Below is a small trained network, with its code and all its weights. Each question gives an input and a target symbol and asks what happens when units are switched off, that is, made to give their printed mean instead of their output.

import numpy as np


def w(rows, s, z=0):
    codes = np.array(rows[::2]) - 128.0
    scale = np.full(codes.shape[1], s)
    scale[-1] = z or s
    return codes * scale


def norm(h):
    return h / np.sqrt((h * h).mean(-1, keepdims=True) + 1e-5)


def f(y):
    return np.maximum(y, 0)


def softmax(a):
    e = np.exp(a - a.max(-1, keepdims=True))
    return e / e.sum(-1, keepdims=True)


def log_softmax(a):
    a = a - a.max(-1, keepdims=True)
    return a - np.log(np.exp(a).sum(-1, keepdims=True))


def net(x, mask):
    ids = ['αβγζηξφ'.index(c) for c in x.split()]
    T = len(ids)
    res = E[ids] + P[:T]
    u = 0
    for l in range(3):
        q, k, v = (norm(res) @ M[l].T for M in (Q, K, V))
        z = softmax(np.where(np.tri(T) > 0, q @ k.T / 4**0.5, -1e9)) @ v
        res = res + np.where(mask[u], z, O[l][:, -1]) @ O[l][:, :-1]
        u += 1
        y = f(norm(res) @ A[l][:, :-1].T + A[l][:, -1])
        res = res + np.where(mask[u : u + 4], y, B[l][:, -1]) @ B[l][:, :-1]
        u += 4
    return log_softmax(norm(res)[-1] @ U[:, :-1].T + U[:, -1])


Q, K, V, O, A, B = {}, {}, {}, {}, {}, {}
E = w([
[78,173,153,175,170,201,165,122],'α',
[50,110,78,146,68,77,132,199],'β',
[97,219,113,207,199,95,191,101],'γ',
[149,144,193,170,168,83,74,97],'ζ',
[153,249,135,185,183,157,94,140],'η',
[138,99,74,139,143,142,99,102],'ξ',
[157,200,188,221,29,122,121,98],'φ',
],0.014)
P = w([
[175,136,148,71,211,201,210,1],'0',
[181,127,116,135,183,148,182,14],'1',
[166,143,85,188,159,142,128,26],'2',
[145,113,74,190,160,145,117,84],'3',
[143,89,64,210,137,135,80,105],'4',
[129,83,94,182,79,138,25,105],'5',
[145,67,85,199,75,131,14,159],'6',
[131,62,96,181,81,122,27,181],'7',
[123,48,114,162,90,122,50,224],'8',
],0.0036)
Q[0] = w([
[88,138,133,253,138,167,86,137],'L0H0',
[73,98,111,167,171,126,138,113],'L0H0',
[156,53,88,97,97,154,133,191],'L0H0',
[59,97,91,172,143,173,99,159],'L0H0',
],0.0066)
K[0] = w([
[23,98,114,148,46,41,31,253],'L0H0',
[114,95,160,138,163,76,18,138],'L0H0',
[64,89,154,43,99,179,164,119],'L0H0',
[105,171,55,135,167,87,90,225],'L0H0',
],0.0041)
V[0] = w([
[41,214,105,81,86,9,113,173],'L0H0',
[99,78,238,148,83,66,138,111],'L0H0',
[94,35,135,85,146,22,103,248],'L0H0',
[236,93,120,18,127,102,3,116],'L0H0',
],0.0041)
O[0] = w([
[65,70,136,196,163,125,65,197,133],'L0H0',
[139,70,187,147,126,125,167,143,129],'L0H0',
[84,125,246,95,107,8,81,167,8],'L0H0',
[154,121,70,254,228,125,133,157,4],'L0H0',
],0.0065,0.0041)
A[0] = w([
[107,116,221,176,163,114,170,94,231],'L0N0',
[98,140,224,113,109,152,110,155,132],'L0N1',
[192,127,146,157,204,130,88,143,7],'L0N2',
[151,162,137,159,195,138,2,68,191],'L0N3',
],0.0056,0.002)
B[0] = w([
[121,37,133,116,163,183,179,124,213],'L0N0',
[121,50,39,255,115,137,144,232,168],'L0N1',
[100,242,75,65,91,190,154,119,161],'L0N2',
[154,98,106,153,234,193,232,190,253],'L0N3',
],0.0052,0.0055)
Q[1] = w([
[149,114,116,157,158,68,206,2],'L1H0',
[152,98,85,128,59,250,52,106],'L1H0',
[107,104,157,138,44,135,176,206],'L1H0',
[99,192,126,127,136,80,174,76],'L1H0',
],0.0074)
K[1] = w([
[106,147,191,253,107,211,171,83],'L1H0',
[146,101,105,90,53,161,19,156],'L1H0',
[46,103,145,60,94,26,73,114],'L1H0',
[136,249,68,200,146,152,152,98],'L1H0',
],0.0057)
V[1] = w([
[233,53,176,212,162,213,147,120],'L1H0',
[209,109,253,64,103,20,35,129],'L1H0',
[189,64,133,94,109,66,194,88],'L1H0',
[113,221,59,27,140,67,208,140],'L1H0',
],0.0035)
O[1] = w([
[147,167,158,108,101,77,151,158,172],'L1H0',
[115,254,142,182,224,152,102,95,2],'L1H0',
[104,36,71,110,164,171,123,45,108],'L1H0',
[157,133,207,165,50,194,85,104,125],'L1H0',
],0.0066,0.0062)
A[1] = w([
[155,135,9,82,246,106,46,62,252],'L1N0',
[77,30,107,1,129,52,103,70,126],'L1N1',
[53,126,72,128,63,104,179,147,96],'L1N2',
[141,108,137,140,93,218,80,187,187],'L1N3',
],0.0052,0.0017)
B[1] = w([
[48,61,106,182,52,121,142,38,185],'L1N0',
[189,172,87,210,137,125,87,156,163],'L1N1',
[136,136,204,2,174,135,177,241,234],'L1N2',
[126,127,78,156,219,56,162,196,253],'L1N3',
],0.007,0.0035)
Q[2] = w([
[173,75,69,104,50,135,254,212],'L2H0',
[98,91,208,105,191,57,104,177],'L2H0',
[78,208,191,98,176,100,50,107],'L2H0',
[209,125,79,151,120,205,218,217],'L2H0',
],0.0077)
K[2] = w([
[121,124,102,161,109,55,69,254],'L2H0',
[135,171,68,211,236,130,112,56],'L2H0',
[163,105,82,100,150,188,186,6],'L2H0',
[83,88,71,124,88,70,43,195],'L2H0',
],0.0095)
V[2] = w([
[72,19,2,33,210,96,122,102],'L2H0',
[132,36,187,123,44,113,169,89],'L2H0',
[130,143,78,241,20,95,51,133],'L2H0',
[158,66,78,243,170,161,145,109],'L2H0',
],0.0071)
O[2] = w([
[146,152,54,102,93,87,118,37,64],'L2H0',
[4,87,140,163,104,88,107,135,235],'L2H0',
[97,112,130,124,106,195,156,102,157],'L2H0',
[139,115,105,188,120,138,148,128,251],'L2H0',
],0.015,0.0031)
A[2] = w([
[44,6,170,98,91,46,90,146,107],'L2N0',
[211,48,80,126,235,90,173,101,145],'L2N1',
[118,12,57,13,64,215,68,106,4],'L2N2',
[173,32,133,174,196,254,153,28,161],'L2N3',
],0.005,0.0036)
B[2] = w([
[165,160,123,153,149,119,78,157,216],'L2N0',
[146,110,195,108,119,145,44,61,249],'L2N1',
[174,112,183,165,234,80,255,129,152],'L2N2',
[67,186,102,123,80,131,84,207,252],'L2N3',
],0.0098,0.0042)
U = w([
[254,224,129,147,185,191,141,154,32],'α',
[138,154,167,42,104,155,182,89,196],'β',
[143,122,167,91,124,180,16,100,172],'γ',
[155,160,60,171,13,137,119,70,218],'ζ',
[206,46,157,197,204,70,127,97,81],'η',
[124,188,133,93,117,34,110,186,2],'ξ',
[62,110,173,197,125,212,146,151,135],'φ',
],0.0087,0.0015)

Each question gives the input, a string of symbols that net reads in full, and the target symbol t.
The units are the heads (4 rows each of Q, K, V and O) and the neurons (one row each of A and B). Each row of codes is followed by its name. A weight is (code - 128) times the scale printed after its matrix; where a second scale follows, it is the last column's (O, A, B and U).
mask holds one flag per unit, layer by layer, with each layer's heads first. A switched-off unit (its flag False) gives its mean, the last column of its rows in O or B, instead of its output. The means were averaged over made-up inputs and are rounded, as every weight is.
A unit's drop is (log p(t) with every unit on - log p(t) with that unit switched off) / (log p(t) with every unit on - log p(t) with every unit switched off).
The circuit of an input: a set's keep is (log p(t) with only the set's units on - log p(t) with every unit switched off) / (log p(t) with every unit on - log p(t) with every unit switched off). Starting from the 12 units with the biggest drops (on a tie, the unit counted first), units are removed one at a time, each time the one whose removal leaves the highest keep (on an exact tie, the one counted first), for as long as the keep stays at least 0.8.
units of the circuit, in order: the units of the circuit, biggest drop first
k most important neurons: the k neurons with the biggest drops, biggest first
top k neurons in layer l: the k neurons of layer l with the biggest drops, biggest first
drop of u: that unit's drop, to one decimal
input ζ ξ α φ γ γ γ, target ξ: units of the circuit, in order => (L1N2, L1H0, L2H0)
input β α γ β β, target ξ: units of the circuit, in order => (L2H0, L1N2)
input φ β α α η α ζ γ, target β: most important neuron => (L0N3)
input γ α β β γ α γ γ, target ξ: units of the circuit, in order => (L0H0, L2H0)
input η φ φ η α α, target α: units of the circuit, in order => (L1H0, L2H0)
input γ φ η α γ, target α: 4 most important neurons => (L1N2, L1N0, L0N0, L2N3)
input ξ ζ η, target ζ: 2 most important neurons => (L1N0, L1N2)
input β α ζ, target γ: 2 most important neurons => (L0N3, L2N1)
input ξ γ ζ γ, target η: 2 most important neurons => (L2N3, L0N3)
input α η α η β ξ β, target ζ: top 2 neurons in layer 1 => (L1N1, L1N3)
input α ξ ζ γ, target ζ: 2 most important neurons => (L1N3, L0N1)
input η β ξ ζ η η γ β, target α: 2 most important neurons => (L1N2, L0N0)
input γ φ γ γ α α η ζ ζ, target α: top 3 neurons in layer 0 => (L0N3, L0N0, L0N2)
input β β ξ ξ α ξ ζ, target ζ: units of the circuit, in order => (L2H0)
input β φ ξ, target η: 4 most important neurons => (L2N2, L1N2, L0N3, L1N3)
input ζ φ α β ξ β ξ, target ζ: top 3 neurons in layer 0 => (L0N3, L0N0, L0N1)
input ζ β α ξ α α φ ζ ζ, target γ: top 3 neurons in layer 1 => (L1N2, L1N1, L1N3)
input ζ β η φ ξ γ η ζ φ, target ζ: top 2 neurons in layer 1 => (L1N2, L1N1)
input φ η α γ, target α: 2 most important neurons => (L1N2, L0N0)
input α φ γ ζ γ γ, target η: units of the circuit, in order => (L2H0)
input α ξ ζ γ α, target η: drop of L1H0 => 1.0
